Below are the code and all the weights of a small trained network. Each question names an input and a target symbol and asks about switching units off, where a switched-off unit gives its printed mean instead of its output.

import numpy as np


def w(rows, s, z=0):
    codes = np.array(rows[::2]) - 128.0
    scale = np.full(codes.shape[1], s)
    scale[-1] = z or s
    return codes * scale


def norm(h):
    return h / np.sqrt((h * h).mean(-1, keepdims=True) + 1e-5)


def f(y):
    return y / 2 * (1 + np.tanh(0.7978845608 * (y + 0.044715 * y**3)))


def softmax(a):
    e = np.exp(a - a.max(-1, keepdims=True))
    return e / e.sum(-1, keepdims=True)


def log_softmax(a):
    a = a - a.max(-1, keepdims=True)
    return a - np.log(np.exp(a).sum(-1, keepdims=True))


def net(x, mask):
    ids = ['ΔΣαβηθπψ'.index(c) for c in x.split()]
    T = len(ids)
    res = E[ids] + P[:T]
    r = norm(res)
    for j in range(3):
        rows = slice(2 * j, 2 * j + 2)
        q, k, v = (r @ M[0][rows].T for M in (Q, K, V))
        z = softmax(np.where(np.tri(T) > 0, q @ k.T / 2**0.5, -1e9)) @ v
        o = O[0][rows]
        res = res + np.where(mask[j], z, o[:, -1]) @ o[:, :-1]
    y = f(norm(res) @ A[0][:, :-1].T + A[0][:, -1])
    res = res + np.where(mask[3:19], y, B[0][:, -1]) @ B[0][:, :-1]
    return log_softmax(norm(res)[-1] @ U[:, :-1].T + U[:, -1])


Q, K, V, O, A, B = {}, {}, {}, {}, {}, {}
E = w([
[153,145,178],'Δ',
[151,144,144],'Σ',
[175,72,70],'α',
[248,197,181],'β',
[92,84,105],'η',
[189,80,60],'θ',
[149,155,135],'π',
[178,81,79],'ψ',
],0.016)
P = w([
[92,106,120],'0',
[159,155,114],'1',
[134,9,98],'2',
[154,175,86],'3',
[136,51,127],'4',
[150,187,79],'5',
[134,50,132],'6',
[141,195,75],'7',
[150,56,157],'8',
[124,170,26],'9',
[145,39,132],'10',
[136,216,68],'11',
[158,78,206],'12',
[68,200,48],'13',
],0.012)
Q[0] = w([
[100,74,158],'H1',
[247,59,176],'H1',
[209,184,78],'H2',
[113,175,163],'H2',
[152,175,47],'H3',
[147,152,3],'H3',
],0.012)
K[0] = w([
[21,216,210],'H1',
[38,159,188],'H1',
[195,244,161],'H2',
[113,132,175],'H2',
[57,74,17],'H3',
[26,42,54],'H3',
],0.011)
V[0] = w([
[114,56,175],'H1',
[254,118,120],'H1',
[117,220,198],'H2',
[74,104,142],'H2',
[75,136,129],'H3',
[205,120,157],'H3',
],0.011)
O[0] = w([
[137,30,234,128],'H1',
[222,69,139,254],'H1',
[54,105,156,129],'H2',
[166,137,192,37],'H2',
[56,254,201,79],'H3',
[170,102,179,177],'H3',
],0.01,0.0065)
A[0] = w([
[128,144,139,34],'N1',
[186,92,124,99],'N2',
[174,137,205,219],'N3',
[107,149,156,254],'N4',
[167,127,91,65],'N5',
[156,193,31,206],'N6',
[117,124,117,59],'N7',
[186,126,128,25],'N8',
[183,128,151,194],'N9',
[63,162,167,130],'N10',
[147,255,70,226],'N11',
[156,63,123,116],'N12',
[137,160,159,79],'N13',
[126,72,156,132],'N14',
[123,107,112,211],'N15',
[164,101,168,156],'N16',
],0.015,0.0038)
B[0] = w([
[187,145,153,110],'N1',
[111,95,195,248],'N2',
[95,156,17,200],'N3',
[35,80,138,124],'N4',
[142,88,244,189],'N5',
[51,198,128,254],'N6',
[223,133,120,115],'N7',
[162,137,180,180],'N8',
[22,115,87,227],'N9',
[155,107,202,124],'N10',
[71,204,83,203],'N11',
[75,185,180,231],'N12',
[150,163,85,117],'N13',
[80,217,141,164],'N14',
[75,253,182,174],'N15',
[103,164,123,198],'N16',
],0.0057,0.0084)
U = w([
[210,88,142,147],'Δ',
[183,102,124,88],'Σ',
[80,92,214,15],'α',
[246,193,137,115],'β',
[183,88,128,103],'η',
[44,97,207,1],'θ',
[71,103,211,107],'π',
[71,211,92,209],'ψ',
],0.011,0.0053)

Each question gives the input, a string of symbols that net reads in full, and the target symbol t.
The units are the heads (2 rows each of Q, K, V and O) and the neurons (one row each of A and B). Each row of codes is followed by its name. A weight is (code - 128) times the scale printed after its matrix; where a second scale follows, it is the last column's (O, A, B and U).
mask holds one flag per unit, heads first, then neurons. A switched-off unit (its flag False) gives its mean, the last column of its rows in O or B, instead of its output. The means were averaged over made-up inputs and are rounded, as every weight is.
A unit's drop is (log p(t) with every unit on - log p(t) with that unit switched off) / (log p(t) with every unit on - log p(t) with every unit switched off).
The circuit of an input: a set's keep is (log p(t) with only the set's units on - log p(t) with every unit switched off) / (log p(t) with every unit on - log p(t) with every unit switched off). Starting from the 12 units with the biggest drops (on a tie, the unit counted first), units are removed one at a time, each time the one whose removal leaves the highest keep (on an exact tie, the one counted first), for as long as the keep stays at least 0.8.
units of the circuit, in order: the units of the circuit, biggest drop first
k most important neurons: the k neurons with the biggest drops, biggest first
which heads matter: for each layer, one digit per head in row order, 1 if its drop is at least 0.15 and else 0, layers parted by /
drop of u: that unit's drop, to one decimal
input π π π β β, target ψ: which heads matter -> 100
input β θ Σ η α π ψ Σ β β β β π, target Δ: which heads matter -> 101
input π β π η α β β Σ Δ β η β Δ, target ψ: most important neuron -> (N3)
input β η ψ β α η β β Δ, target Δ: which heads matter -> 010
input β Δ ψ ψ π ψ η Σ η ψ Σ β Σ, target Δ: units of the circuit, in order -> (H2; N6)
input β η η Σ β Δ ψ ψ π, target Δ: which heads matter -> 001
input η η β ψ η Σ α, target π: which heads matter -> 111
input β η ψ β η, target Δ: which heads matter -> 010
input α β β ψ ψ π π Σ, target π: which heads matter -> 110
input θ ψ β β π ψ, target Δ: which heads matter -> 100
input η β Δ Δ α, target π: units of the circuit, in order -> (H1; H3; N3; N11)
input η α ψ, target π: units of the circuit, in order -> (H1; N3)
input η η β β β η θ β θ, target π: 3 most important neurons -> (N3; N11; N9)
input β β ψ β η, target Δ: units of the circuit, in order -> (H2)
input β η η β η β Σ η Σ, target Δ: which heads matter -> 011
input η η β β β Δ η Δ β, target π: drop of N1 -> 0.0
input π η ψ, target ψ: drop of H1 -> 1.7
input π β α β α θ α β β β β Δ π, target ψ: drop of N11 -> 0.1
